Below is a small trained network, with its code and all its weights. Each question gives an input and a target symbol and asks what happens when units are switched off, that is, made to give their printed mean instead of their output.

import numpy as np


def w(rows, s, z=0):
    codes = np.array(rows[::2]) - 128.0
    scale = np.full(codes.shape[1], s)
    scale[-1] = z or s
    return codes * scale


def f(y):
    return y / 2 * (1 + np.tanh(0.7978845608 * (y + 0.044715 * y**3)))


def softmax(a):
    e = np.exp(a - a.max(-1, keepdims=True))
    return e / e.sum(-1, keepdims=True)


def log_softmax(a):
    a = a - a.max(-1, keepdims=True)
    return a - np.log(np.exp(a).sum(-1, keepdims=True))


def net(x, mask):
    ids = ['ΓΣβζητψ'.index(c) for c in x.split()]
    T = len(ids)
    res = E[ids] + P[:T]
    u = 0
    for l in range(2):
        q, k, v = (res @ M[l].T for M in (Q, K, V))
        z = softmax(np.where(np.tri(T) > 0, q @ k.T / 3**0.5, -1e9)) @ v
        res = res + np.where(mask[u], z, O[l][:, -1]) @ O[l][:, :-1]
        u += 1
        y = f(res @ A[l][:, :-1].T + A[l][:, -1])
        res = res + np.where(mask[u : u + 12], y, B[l][:, -1]) @ B[l][:, :-1]
        u += 12
    return log_softmax(res[-1] @ U[:, :-1].T + U[:, -1])


Q, K, V, O, A, B = {}, {}, {}, {}, {}, {}
E = w([
[112,173,179,103,153],'Γ',
[124,126,224,73,161],'Σ',
[177,210,145,190,201],'β',
[208,135,101,134,63],'ζ',
[213,168,143,93,238],'η',
[49,153,160,100,128],'τ',
[7,162,88,102,155],'ψ',
],0.017)
P = w([
[85,2,137,98,252],'0',
[121,133,70,90,113],'1',
[146,107,73,84,117],'2',
[168,87,113,102,130],'3',
[14,148,199,170,103],'4',
[168,101,143,133,142],'5',
[147,98,151,144,139],'6',
[134,104,170,180,147],'7',
[149,86,150,160,139],'8',
],0.0084)
Q[0] = w([
[131,109,23,84,42],'L0H1',
[93,127,111,208,18],'L0H1',
[2,220,182,159,162],'L0H1',
],0.0075)
K[0] = w([
[128,203,129,140,122],'L0H1',
[107,254,134,78,97],'L0H1',
[104,92,193,121,225],'L0H1',
],0.0093)
V[0] = w([
[43,2,105,52,138],'L0H1',
[27,27,131,142,76],'L0H1',
[118,154,58,187,71],'L0H1',
],0.0081)
O[0] = w([
[192,128,93,151,136,170],'L0H1',
[244,146,132,81,192,75],'L0H1',
[96,210,171,139,163,2],'L0H1',
],0.011,0.0098)
A[0] = w([
[106,97,234,86,108,163],'L0N1',
[138,175,12,111,137,77],'L0N2',
[193,132,166,84,24,178],'L0N3',
[136,98,81,128,197,20],'L0N4',
[152,17,123,12,182,253],'L0N5',
[85,118,129,19,110,72],'L0N6',
[117,225,174,114,55,148],'L0N7',
[130,163,128,71,141,214],'L0N8',
[162,60,144,171,40,122],'L0N9',
[162,154,187,94,228,206],'L0N10',
[109,70,89,86,116,106],'L0N11',
[57,193,92,158,254,82],'L0N12',
],0.0089,0.0051)
B[0] = w([
[155,117,127,150,198,157],'L0N1',
[142,105,183,156,176,134],'L0N2',
[97,95,100,105,255,156],'L0N3',
[150,116,123,34,124,137],'L0N4',
[99,171,111,186,103,249],'L0N5',
[194,100,190,206,139,137],'L0N6',
[163,67,55,58,186,130],'L0N7',
[39,130,161,205,97,139],'L0N8',
[139,113,50,110,165,162],'L0N9',
[78,180,88,102,136,163],'L0N10',
[145,135,145,168,87,156],'L0N11',
[133,181,170,111,159,134],'L0N12',
],0.0091,0.015)
Q[1] = w([
[139,171,144,239,127],'L1H1',
[35,86,3,163,167],'L1H1',
[180,160,70,216,188],'L1H1',
],0.0066)
K[1] = w([
[136,207,176,110,191],'L1H1',
[114,141,1,72,163],'L1H1',
[83,209,67,58,69],'L1H1',
],0.008)
V[1] = w([
[123,89,179,110,236],'L1H1',
[36,125,155,180,77],'L1H1',
[103,168,134,2,200],'L1H1',
],0.0095)
O[1] = w([
[201,106,47,254,156,99],'L1H1',
[92,113,211,184,179,139],'L1H1',
[168,220,108,184,68,2],'L1H1',
],0.011,0.0026)
A[1] = w([
[119,190,55,123,83,239],'L1N1',
[102,90,59,170,86,70],'L1N2',
[138,133,216,135,99,89],'L1N3',
[83,171,99,124,174,219],'L1N4',
[18,123,112,138,81,21],'L1N5',
[171,182,129,145,43,65],'L1N6',
[49,114,171,101,163,199],'L1N7',
[93,93,124,2,119,119],'L1N8',
[87,222,139,192,143,90],'L1N9',
[120,65,113,87,179,169],'L1N10',
[193,77,112,87,128,71],'L1N11',
[128,147,138,90,146,3],'L1N12',
],0.0085,0.0044)
B[1] = w([
[134,166,195,74,238,247],'L1N1',
[222,118,193,101,103,183],'L1N2',
[158,57,16,162,163,129],'L1N3',
[54,124,120,133,133,215],'L1N4',
[181,166,189,162,125,173],'L1N5',
[158,101,27,115,120,157],'L1N6',
[96,100,124,178,66,254],'L1N7',
[196,103,151,107,113,204],'L1N8',
[255,66,226,144,135,208],'L1N9',
[151,101,116,154,73,245],'L1N10',
[191,199,69,112,142,150],'L1N11',
[158,86,97,123,136,111],'L1N12',
],0.0084,0.0083)
U = w([
[108,108,48,254,203,35],'Γ',
[146,61,67,11,122,129],'Σ',
[149,150,158,127,98,111],'β',
[179,157,85,194,132,14],'ζ',
[43,134,66,143,131,254],'η',
[146,50,162,94,132,46],'τ',
[55,161,175,60,188,197],'ψ',
],0.0079,0.005)

Each question gives the input, a string of symbols that net reads in full, and the target symbol t.
The units are the heads (3 rows each of Q, K, V and O) and the neurons (one row each of A and B). Each row of codes is followed by its name. A weight is (code - 128) times the scale printed after its matrix; where a second scale follows, it is the last column's (O, A, B and U).
mask holds one flag per unit, layer by layer, with each layer's heads first. A switched-off unit (its flag False) gives its mean, the last column of its rows in O or B, instead of its output. The means were averaged over made-up inputs and are rounded, as every weight is.
A unit's drop is (log p(t) with every unit on - log p(t) with that unit switched off) / (log p(t) with every unit on - log p(t) with every unit switched off).
The circuit of an input: a set's keep is (log p(t) with only the set's units on - log p(t) with every unit switched off) / (log p(t) with every unit on - log p(t) with every unit switched off). Starting from the 12 units with the biggest drops (on a tie, the unit counted first), units are removed one at a time, each time the one whose removal leaves the highest keep (on an exact tie, the one counted first), for as long as the keep stays at least 0.8.
circuit, biggest first: the units of the circuit, biggest drop first
top k neurons: the k neurons with the biggest drops, biggest first
k most important neurons of layer l: the k neurons of layer l with the biggest drops, biggest first
input τ Γ ψ Σ ψ, target ψ: circuit, biggest first => [L1H1]
input Γ Γ Σ η τ, target τ: circuit, biggest first => [L0N5; L0N10]
input τ β Γ, target ψ: top 2 neurons => [L0N5; L1N1]
input ψ Σ Γ Σ β Σ, target ζ: top 3 neurons => [L0N4; L0N10; L0N12]
input ψ Σ β Γ Σ τ Σ Γ, target ζ: 4 most important neurons of layer 0 => [L0N4; L0N10; L0N12; L0N2]
input η β β η Σ η, target τ: top 3 neurons => [L1N8; L0N3; L0N10]
input τ β τ, target ψ: top 4 neurons => [L1N1; L0N5; L0N3; L1N10]
input ψ η Σ η, target ζ: 2 most important neurons of layer 0 => [L0N4; L0N2]
input η η ζ ψ Σ η Σ ψ Σ, target Γ: top 3 neurons => [L0N5; L0N1; L0N10]
input ψ Σ β τ Σ, target ζ: circuit, biggest first => [L0H1; L1H1]
input τ Σ β τ, target ψ: 4 most important neurons of layer 0 => [L0N5; L0N8; L0N1; L0N10]
input Γ Γ Σ, target η: top 2 neurons => [L0N5; L1N9]
input β η η η ψ, target Γ: top 2 neurons => [L0N6; L1N3]
input ψ ψ Σ ψ, target ζ: most important neuron of layer 1 => [L1N6]
input ψ ψ τ β ψ ψ, target ζ: 2 most important neurons of layer 0 => [L0N2; L0N4]
input τ Σ ψ β, target ψ: 2 most important neurons of layer 0 => [L0N5; L0N10]
input η τ Γ ψ η η Σ Σ τ, target τ: top 2 neurons => [L1N8; L0N5]
input Γ τ Γ η ψ Σ, target η: circuit, biggest first => [L1N9; L1N1; L1N2]
input η ζ Σ Σ η Γ η τ ψ, target β: 2 most important neurons of layer 0 => [L0N7; L0N3]
input τ Γ Σ ψ β ψ, target ψ: 3 most important neurons of layer 1 => [L1N1; L1N10; L1N7]
input η Σ β, target τ: most important neuron of layer 0 => [L0N3]
input τ η β, target ψ: top 2 neurons => [L0N5; L1N1]
input Σ ζ η η, target ψ: top 2 neurons => [L0N10; L1N1]
input ψ Γ Σ τ, target ζ: 4 most important neurons of layer 0 => [L0N4; L0N10; L0N2; L0N12]
input Γ η β, target η: 2 most important neurons of layer 1 => [L1N9; L1N1]
input η ψ Γ, target τ: top 2 neurons => [L1N8; L0N5]
